Here is a tiny trained network, its code and every weight. The questions are about switching its units off for an input and a target symbol, where a switched-off unit gives its printed mean instead of its output.

import numpy as np


def w(rows, s, z=0):
    codes = np.array(rows[::2]) - 128.0
    scale = np.full(codes.shape[1], s)
    scale[-1] = z or s
    return codes * scale


def f(y):
    return np.maximum(y, 0)


def softmax(a):
    e = np.exp(a - a.max(-1, keepdims=True))
    return e / e.sum(-1, keepdims=True)


def log_softmax(a):
    a = a - a.max(-1, keepdims=True)
    return a - np.log(np.exp(a).sum(-1, keepdims=True))


def net(x, mask):
    ids = ['ΔΘΛΦΨΩαβεζημξτ'.index(c) for c in x.split()]
    T = len(ids)
    res = E[ids] + P[:T]
    u = 0
    for l in range(2):
        r = res
        for j in range(2):
            rows = slice(3 * j, 3 * j + 3)
            q, k, v = (r @ M[l][rows].T for M in (Q, K, V))
            z = softmax(np.where(np.tri(T) > 0, q @ k.T / 3**0.5, -1e9)) @ v
            o = O[l][rows]
            res = res + np.where(mask[u + j], z, o[:, -1]) @ o[:, :-1]
        u += 2
        y = f(res @ A[l][:, :-1].T + A[l][:, -1])
        res = res + np.where(mask[u : u + 8], y, B[l][:, -1]) @ B[l][:, :-1]
        u += 8
    return log_softmax(res[-1] @ U[:, :-1].T + U[:, -1])


Q, K, V, O, A, B = {}, {}, {}, {}, {}, {}
E = w([
[8,79,219,126],'Δ',
[140,231,47,91],'Θ',
[175,139,160,48],'Λ',
[135,180,83,196],'Φ',
[196,125,77,180],'Ψ',
[158,165,89,194],'Ω',
[52,48,125,72],'α',
[124,14,203,54],'β',
[126,166,122,52],'ε',
[129,200,77,181],'ζ',
[169,107,143,142],'η',
[101,147,134,152],'μ',
[19,185,100,77],'ξ',
[148,163,95,211],'τ',
],0.012)
P = w([
[2,40,14,229],'0',
[71,83,80,177],'1',
[111,103,105,133],'2',
[129,125,130,121],'3',
[143,133,149,112],'4',
[158,135,160,103],'5',
[166,137,173,100],'6',
[170,135,183,103],'7',
[175,137,195,106],'8',
[179,136,204,103],'9',
],0.0068)
Q[0] = w([
[33,164,123,49],'L0H1',
[190,122,199,47],'L0H1',
[148,87,173,96],'L0H1',
[142,84,203,134],'L0H2',
[254,117,152,106],'L0H2',
[55,68,204,110],'L0H2',
],0.0071)
K[0] = w([
[7,189,156,7],'L0H1',
[191,82,174,63],'L0H1',
[148,70,154,88],'L0H1',
[50,64,147,140],'L0H2',
[191,1,154,55],'L0H2',
[84,76,100,192],'L0H2',
],0.0061)
V[0] = w([
[86,149,76,167],'L0H1',
[171,222,24,179],'L0H1',
[87,90,254,121],'L0H1',
[162,97,189,201],'L0H2',
[143,44,200,74],'L0H2',
[53,174,42,188],'L0H2',
],0.0059)
O[0] = w([
[171,185,123,103,117],'L0H1',
[101,154,66,3,1],'L0H1',
[167,96,202,206,191],'L0H1',
[158,176,200,52,137],'L0H2',
[131,196,221,192,201],'L0H2',
[155,49,87,110,133],'L0H2',
],0.0054,0.0033)
A[0] = w([
[181,206,112,222,242],'L0N1',
[147,241,157,153,169],'L0N2',
[201,204,68,141,96],'L0N3',
[28,114,87,133,23],'L0N4',
[160,63,58,231,181],'L0N5',
[40,161,120,194,253],'L0N6',
[137,118,49,93,226],'L0N7',
[135,254,149,202,176],'L0N8',
],0.0078,0.0031)
B[0] = w([
[206,144,21,100,255],'L0N1',
[194,135,46,47,212],'L0N2',
[153,135,100,231,197],'L0N3',
[199,171,171,65,161],'L0N4',
[208,109,2,184,240],'L0N5',
[65,67,75,11,229],'L0N6',
[203,162,161,162,230],'L0N7',
[176,89,23,63,227],'L0N8',
],0.0065,0.0037)
Q[1] = w([
[78,1,190,131],'L1H1',
[78,194,57,200],'L1H1',
[75,202,89,188],'L1H1',
[137,142,159,86],'L1H2',
[102,72,135,95],'L1H2',
[42,68,50,68],'L1H2',
],0.008)
K[1] = w([
[178,94,203,47],'L1H1',
[195,198,51,163],'L1H1',
[201,241,76,164],'L1H1',
[131,200,150,65],'L1H2',
[134,169,108,150],'L1H2',
[100,117,2,119],'L1H2',
],0.007)
V[1] = w([
[35,79,170,2],'L1H1',
[215,129,108,124],'L1H1',
[137,202,93,157],'L1H1',
[197,206,182,134],'L1H2',
[230,158,203,125],'L1H2',
[178,141,193,197],'L1H2',
],0.0077)
O[1] = w([
[108,36,30,67,2],'L1H1',
[74,188,178,89,241],'L1H1',
[154,220,137,218,82],'L1H1',
[188,245,197,141,48],'L1H2',
[124,188,255,191,119],'L1H2',
[192,147,182,219,113],'L1H2',
],0.0058,0.0049)
A[1] = w([
[92,110,35,88,248],'L1N1',
[149,254,79,195,62],'L1N2',
[159,85,135,39,124],'L1N3',
[170,178,171,130,254],'L1N4',
[57,137,84,42,130],'L1N5',
[59,156,162,64,191],'L1N6',
[199,234,72,181,61],'L1N7',
[28,184,147,134,236],'L1N8',
],0.0084,0.0053)
B[1] = w([
[132,200,110,229,234],'L1N1',
[19,37,150,79,240],'L1N2',
[77,72,81,4,201],'L1N3',
[223,199,203,182,221],'L1N4',
[102,244,191,157,185],'L1N5',
[133,128,102,43,158],'L1N6',
[50,4,82,99,252],'L1N7',
[254,93,113,19,145],'L1N8',
],0.0069,0.011)
U = w([
[90,9,1,26,113],'Δ',
[69,34,165,80,137],'Θ',
[92,117,192,136,220],'Λ',
[78,168,205,208,131],'Φ',
[197,176,110,66,218],'Ψ',
[156,161,116,85,150],'Ω',
[91,128,125,132,4],'α',
[96,124,115,124,3],'β',
[129,176,92,125,153],'ε',
[92,130,128,129,11],'ζ',
[194,132,59,220,162],'η',
[114,164,85,182,105],'μ',
[94,176,70,87,16],'ξ',
[86,134,129,131,17],'τ',
],0.0082,0.0064)

Each question gives the input, a string of symbols that net reads in full, and the target symbol t.
The units are the heads (3 rows each of Q, K, V and O) and the neurons (one row each of A and B). Each row of codes is followed by its name. A weight is (code - 128) times the scale printed after its matrix; where a second scale follows, it is the last column's (O, A, B and U).
mask holds one flag per unit, layer by layer, with each layer's heads first. A switched-off unit (its flag False) gives its mean, the last column of its rows in O or B, instead of its output. The means were averaged over made-up inputs and are rounded, as every weight is.
A unit's drop is (log p(t) with every unit on - log p(t) with that unit switched off) / (log p(t) with every unit on - log p(t) with every unit switched off).
The circuit of an input: a set's keep is (log p(t) with only the set's units on - log p(t) with every unit switched off) / (log p(t) with every unit on - log p(t) with every unit switched off). Starting from the 12 units with the biggest drops (on a tie, the unit counted first), units are removed one at a time, each time the one whose removal leaves the highest keep (on an exact tie, the one counted first), for as long as the keep stays at least 0.8.
circuit, biggest first: the units of the circuit, biggest drop first
unit that matters most: the unit with the biggest drop
k most important neurons: the k neurons with the biggest drops, biggest first
k most important neurons of layer l: the k neurons of layer l with the biggest drops, biggest first
heads that matter: for each layer, one digit per head in row order, 1 if its drop is at least 0.15 and else 0, layers parted by /
input β ε Θ β β Ψ, target Δ: unit that matters most	L1N7
input η Ψ β β β Ψ Δ Ω, target Δ: 4 most important neurons	[L1N7; L0N8; L1N2; L0N1]
input Ψ β β Ψ β μ β Θ τ Φ, target Δ: 4 most important neurons of layer 1	[L1N7; L1N2; L1N5; L1N1]
input β Ψ ε ξ η β Λ, target Ψ: circuit, biggest first	[L1N7; L1N2]
input β Ψ ε Λ ε, target Ψ: 2 most important neurons	[L1N7; L1N2]
input Θ β ξ, target ξ: circuit, biggest first	[L1N5; L1H2; L0H1]
input Ψ Ψ Ψ Θ η β Θ, target Θ: 3 most important neurons	[L1N2; L1N7; L0N7]
input Ψ α β Λ β Δ α Ψ, target Θ: circuit, biggest first	[L1H1; L1N2; L1N7; L0N5]
input Θ β Δ Δ η, target Δ: circuit, biggest first	[L1H1; L1N4]
input Ψ ε ξ β ξ α Ψ Θ, target Δ: circuit, biggest first	[L1N7; L0N1]
input β η Ψ η ζ Θ Θ, target Θ: 2 most important neurons of layer 0	[L0N7; L0N3]
input ε ε τ η Ψ Ψ τ μ, target Ψ: heads that matter	10 / 00
input Δ Ψ Θ ε η β α ε Ψ ξ, target Ψ: 2 most important neurons of layer 1	[L1N7; L1N2]
input μ β η Φ, target Δ: heads that matter	00 / 10
input ξ Λ Ψ η Ψ β β Δ, target Δ: unit that matters most	L1H1
input β ξ ε β α ε ε ξ, target ξ: heads that matter	00 / 11
input β η β Δ, target Δ: 2 most important neurons	[L0N6; L1N4]
input β ξ Δ ε α Ω α Δ Θ ε, target Δ: 3 most important neurons	[L1N3; L1N4; L0N6]
input Λ β η, target η: circuit, biggest first	[L1N2; L1N3]
input Δ β β Ψ Λ, target Ψ: 3 most important neurons	[L0N5; L1N7; L1N2]
input η Λ Θ Ω, target Δ: 3 most important neurons	[L1N7; L1N2; L1N5]
input Ψ β β Δ Δ Ψ α Δ η, target Δ: 2 most important neurons of layer 1	[L1N3; L1N4]
input Ω β ζ, target Δ: 3 most important neurons	[L0N7; L1N7; L1N2]
input Ω ε Ω Ω ε β Ψ β η, target Ψ: heads that matter	01 / 11
input ε Θ η Ψ μ Ψ β η, target Ψ: 3 most important neurons of layer 1	[L1N2; L1N7; L1N1]
input η η Ψ η η Ψ β β ξ ε, target Ψ: heads that matter	01 / 01
input β ξ η, target η: 2 most important neurons	[L1N7; L1N2]
input Φ η ε η β Ω β Λ μ Θ, target Δ: 4 most important neurons	[L1N7; L1N2; L0N8; L0N2]
input ξ β Θ Δ Ψ, target Δ: heads that matter	00 / 01
input Ψ Δ β ζ ε β Δ μ Ψ β, target Λ: heads that matter	11 / 11
